Below is a small trained network, with its code and all its weights. Each question gives an input and a target symbol and asks what happens when units are switched off, that is, made to give their printed mean instead of their output.

import numpy as np


def w(rows, s, z=0):
    codes = np.array(rows[::2]) - 128.0
    scale = np.full(codes.shape[1], s)
    scale[-1] = z or s
    return codes * scale


def f(y):
    return np.maximum(y, 0)


def softmax(a):
    e = np.exp(a - a.max(-1, keepdims=True))
    return e / e.sum(-1, keepdims=True)


def log_softmax(a):
    a = a - a.max(-1, keepdims=True)
    return a - np.log(np.exp(a).sum(-1, keepdims=True))


def net(x, mask):
    ids = ['γδεηλπστψ'.index(c) for c in x.split()]
    T = len(ids)
    res = E[ids] + P[:T]
    u = 0
    for l in range(2):
        r = res
        for j in range(3):
            rows = slice(3 * j, 3 * j + 3)
            q, k, v = (r @ M[l][rows].T for M in (Q, K, V))
            z = softmax(np.where(np.tri(T) > 0, q @ k.T / 3**0.5, -1e9)) @ v
            o = O[l][rows]
            res = res + np.where(mask[u + j], z, o[:, -1]) @ o[:, :-1]
        u += 3
        y = f(res @ A[l][:, :-1].T + A[l][:, -1])
        res = res + np.where(mask[u : u + 4], y, B[l][:, -1]) @ B[l][:, :-1]
        u += 4
    return log_softmax(res[-1] @ U[:, :-1].T + U[:, -1])


Q, K, V, O, A, B = {}, {}, {}, {}, {}, {}
E = w([
[203,78,10,189,205,123,157,40],'γ',
[29,132,47,163,167,79,192,199],'δ',
[78,73,185,83,88,46,145,221],'ε',
[144,74,48,170,74,166,2,158],'η',
[211,162,147,185,79,43,138,137],'λ',
[139,40,145,63,99,199,130,115],'π',
[144,155,107,185,39,201,49,131],'σ',
[114,60,139,199,71,170,203,72],'τ',
[32,225,183,19,231,205,101,75],'ψ',
],0.0094)
P = w([
[127,139,44,149,110,183,77,255],'0',
[114,126,61,163,134,145,95,201],'1',
[112,115,75,168,144,124,117,169],'2',
[127,117,97,169,144,116,135,163],'3',
[126,112,105,164,132,98,136,123],'4',
[134,107,121,169,129,95,144,107],'5',
[139,100,135,173,137,88,151,91],'6',
[149,90,131,166,117,81,157,79],'7',
[154,87,155,169,127,74,161,74],'8',
[158,97,162,163,111,59,162,38],'9',
[166,78,173,154,120,71,157,40],'10',
],0.0046)
Q[0] = w([
[46,188,143,51,240,20,242,245],'0.h0',
[205,63,65,237,2,202,56,54],'0.h0',
[243,102,74,157,68,190,54,146],'0.h0',
[130,46,48,230,106,102,170,125],'0.h1',
[206,91,77,150,111,177,35,39],'0.h1',
[151,92,129,138,90,149,40,92],'0.h1',
[102,114,150,220,42,139,137,134],'0.h2',
[56,223,138,146,137,145,174,87],'0.h2',
[103,154,144,196,60,136,129,153],'0.h2',
],0.0068)
K[0] = w([
[3,229,119,1,225,81,85,199],'0.h0',
[219,27,131,247,59,110,215,54],'0.h0',
[246,36,35,225,88,82,164,147],'0.h0',
[154,125,191,117,176,96,203,24],'0.h1',
[86,249,167,17,224,185,45,85],'0.h1',
[60,213,199,21,208,166,93,140],'0.h1',
[91,189,208,43,200,156,111,61],'0.h2',
[72,183,57,114,166,212,49,179],'0.h2',
[125,203,185,60,178,160,104,69],'0.h2',
],0.0067)
V[0] = w([
[87,194,180,121,134,197,137,37],'0.h0',
[153,44,61,178,124,120,118,232],'0.h0',
[111,74,132,169,124,59,253,162],'0.h0',
[155,123,191,82,160,141,134,41],'0.h1',
[219,29,90,202,144,62,176,130],'0.h1',
[50,234,117,58,197,159,90,114],'0.h1',
[141,174,86,110,102,212,96,186],'0.h2',
[155,97,52,205,76,113,117,183],'0.h2',
[134,157,187,76,162,115,98,77],'0.h2',
],0.0063)
O[0] = w([
[158,101,90,151,128,152,253,215,54],'0.h0',
[93,123,146,137,72,138,4,67,245],'0.h0',
[31,102,171,176,148,85,145,34,177],'0.h0',
[209,111,132,119,132,134,238,142,28],'0.h1',
[119,93,148,163,144,80,114,9,193],'0.h1',
[152,199,56,53,149,181,131,215,97],'0.h1',
[45,174,160,123,135,181,25,189,168],'0.h2',
[108,123,55,184,199,157,72,170,253],'0.h2',
[153,115,196,74,118,79,152,85,28],'0.h2',
],0.0052,0.0053)
A[0] = w([
[88,179,66,117,254,165,168,117,224],'0.n0',
[161,124,211,135,78,28,44,126,179],'0.n1',
[84,63,198,43,86,184,104,108,217],'0.n2',
[4,150,88,231,167,99,87,92,252],'0.n3',
],0.0066,0.0036)
B[0] = w([
[56,203,29,79,103,152,126,94,158],'0.n0',
[67,130,2,159,101,21,161,93,158],'0.n1',
[28,51,137,4,242,122,103,45,143],'0.n2',
[62,129,119,119,5,152,100,51,255],'0.n3',
],0.0059,0.02)
Q[1] = w([
[245,60,51,119,159,75,47,63],'1.h0',
[201,70,151,63,143,118,83,190],'1.h0',
[94,108,139,102,101,195,77,4],'1.h0',
[60,139,15,83,60,167,117,66],'1.h1',
[124,28,210,158,129,80,73,145],'1.h1',
[100,32,233,68,132,73,173,78],'1.h1',
[181,132,132,15,239,200,219,212],'1.h2',
[14,74,32,158,14,194,97,27],'1.h2',
[173,73,253,95,217,193,113,214],'1.h2',
],0.0064)
K[1] = w([
[200,90,52,125,196,148,36,70],'1.h0',
[118,176,161,80,158,195,46,167],'1.h0',
[178,84,134,32,213,90,205,54],'1.h0',
[152,158,82,124,213,75,217,92],'1.h1',
[60,189,184,122,112,167,75,138],'1.h1',
[93,227,189,59,137,197,119,233],'1.h1',
[96,241,49,145,123,226,53,189],'1.h2',
[169,71,104,117,234,88,254,49],'1.h2',
[42,159,174,71,79,212,94,234],'1.h2',
],0.0061)
V[1] = w([
[151,47,111,195,119,97,108,189],'1.h0',
[99,106,117,167,98,162,95,50],'1.h0',
[110,222,151,85,110,165,104,104],'1.h0',
[156,89,123,146,131,88,173,90],'1.h1',
[192,126,133,151,161,48,204,129],'1.h1',
[143,109,179,131,89,76,91,134],'1.h1',
[112,218,182,202,22,18,182,171],'1.h2',
[93,38,248,110,105,253,185,115],'1.h2',
[16,109,128,10,128,62,94,152],'1.h2',
],0.0064)
O[1] = w([
[161,114,25,155,41,55,129,105,112],'1.h0',
[91,185,142,126,129,160,161,105,251],'1.h0',
[112,160,188,158,212,212,99,174,153],'1.h0',
[150,100,200,85,113,134,104,112,109],'1.h1',
[117,82,173,112,85,92,99,106,12],'1.h1',
[96,150,183,162,91,170,146,201,126],'1.h1',
[95,253,159,160,41,32,106,239,113],'1.h2',
[148,122,150,175,55,248,247,140,89],'1.h2',
[182,67,80,8,127,33,250,205,203],'1.h2',
],0.0068,0.019)
A[1] = w([
[91,62,103,101,122,43,236,51,116],'1.n0',
[95,209,157,254,12,253,91,78,2],'1.n1',
[129,87,175,192,97,200,32,31,105],'1.n2',
[87,248,196,251,97,56,46,241,235],'1.n3',
],0.0051,0.0028)
B[1] = w([
[187,104,127,171,70,184,31,170,251],'1.n0',
[207,72,134,208,221,1,188,253,254],'1.n1',
[90,78,231,23,205,48,199,112,207],'1.n2',
[37,76,248,171,28,199,140,155,209],'1.n3',
],0.006,0.0099)
U = w([
[100,128,216,115,98,143,63,155,155],'γ',
[150,84,137,176,154,88,225,196,90],'δ',
[80,88,184,82,226,50,92,48,136],'ε',
[114,51,135,123,69,233,164,78,137],'η',
[60,239,155,68,136,174,200,113,14],'λ',
[156,165,186,82,138,137,119,147,187],'π',
[175,141,133,208,165,178,42,210,184],'σ',
[163,165,40,204,133,138,2,87,3],'τ',
[181,141,70,37,52,33,160,144,176],'ψ',
],0.0053,0.004)

Each question gives the input, a string of symbols that net reads in full, and the target symbol t.
The units are the heads (3 rows each of Q, K, V and O) and the neurons (one row each of A and B). Each row of codes is followed by its name. A weight is (code - 128) times the scale printed after its matrix; where a second scale follows, it is the last column's (O, A, B and U).
mask holds one flag per unit, layer by layer, with each layer's heads first. A switched-off unit (its flag False) gives its mean, the last column of its rows in O or B, instead of its output. The means were averaged over made-up inputs and are rounded, as every weight is.
A unit's drop is (log p(t) with every unit on - log p(t) with that unit switched off) / (log p(t) with every unit on - log p(t) with every unit switched off).
The circuit of an input: a set's keep is (log p(t) with only the set's units on - log p(t) with every unit switched off) / (log p(t) with every unit on - log p(t) with every unit switched off). Starting from the 12 units with the biggest drops (on a tie, the unit counted first), units are removed one at a time, each time the one whose removal leaves the highest keep (on an exact tie, the one counted first), for as long as the keep stays at least 0.8.
units of the circuit, in order: the units of the circuit, biggest drop first
most important unit: the unit with the biggest drop
top k neurons: the k neurons with the biggest drops, biggest first
k most important neurons of layer l: the k neurons of layer l with the biggest drops, biggest first
which heads matter: for each layer, one digit per head in row order, 1 if its drop is at least 0.15 and else 0, layers parted by /
input η δ σ δ η η ε σ, target ψ: which heads matter : 000 / 001
input λ γ π δ, target η: top 3 neurons : [0.n2; 0.n3; 0.n0]
input ψ ε σ ψ, target ψ: which heads matter : 000 / 100
input δ δ σ π η δ γ λ δ τ, target δ: units of the circuit, in order : [1.h2; 1.n1; 0.h0; 0.n0]
input ε σ δ γ, target ε: units of the circuit, in order : [1.h2; 1.n2; 1.h1]
input γ τ γ λ δ σ, target γ: top neuron : [0.n1]
input δ π δ σ γ δ δ γ π σ, target η: top 3 neurons : [0.n3; 0.n2; 0.n0]
input γ γ δ λ η ε λ σ, target γ: top 2 neurons : [1.n3; 0.n1]
input δ τ γ ψ γ η, target σ: which heads matter : 010 / 101
input ψ γ γ τ, target η: top 4 neurons : [0.n2; 1.n1; 1.n0; 0.n3]
input ε ε ε ε π σ, target η: units of the circuit, in order : [1.h2; 0.n2]
input γ ψ ε η γ η π, target ε: units of the circuit, in order : [0.n2; 1.h2]
input λ τ δ δ λ τ δ, target δ: which heads matter : 110 / 001
input γ δ δ δ η ε ε η, target ψ: units of the circuit, in order : [1.h2; 0.n1; 0.h0]
input δ ψ δ η δ η ε ψ σ, target ψ: units of the circuit, in order : [1.h2]
input ε ε δ ε ε, target ψ: units of the circuit, in order : [1.h2; 0.n1]
input η δ δ δ σ σ, target σ: which heads matter : 100 / 011
input γ γ ε, target ψ: 3 most important neurons of layer 0 : [0.n1; 0.n2; 0.n0]
input σ δ δ η, target τ: top 2 neurons : [0.n0; 0.n3]
input ε λ δ ψ ε γ, target τ: units of the circuit, in order : [1.h2; 0.h1; 1.n2]
input γ ε δ σ δ, target ψ: most important unit : 0.n1
input γ γ η γ λ η ε γ δ, target ε: units of the circuit, in order : [1.h2; 0.h1; 1.n2; 1.h1]
input η δ γ δ σ η η, target ε: units of the circuit, in order : [1.h2; 1.n2; 1.n0]
input γ γ π, target η: 2 most important neurons of layer 0 : [0.n2; 0.n3]
input π δ η δ δ δ γ ψ, target λ: which heads matter : 100 / 000
input δ σ σ δ σ, target σ: top 3 neurons : [0.n3; 0.n0; 1.n1]
input η σ ψ η ε η δ τ δ γ, target τ: top 3 neurons : [0.n3; 1.n2; 0.n0]
input σ δ π δ γ λ σ δ, target γ: 2 most important neurons of layer 0 : [0.n1; 0.n0]
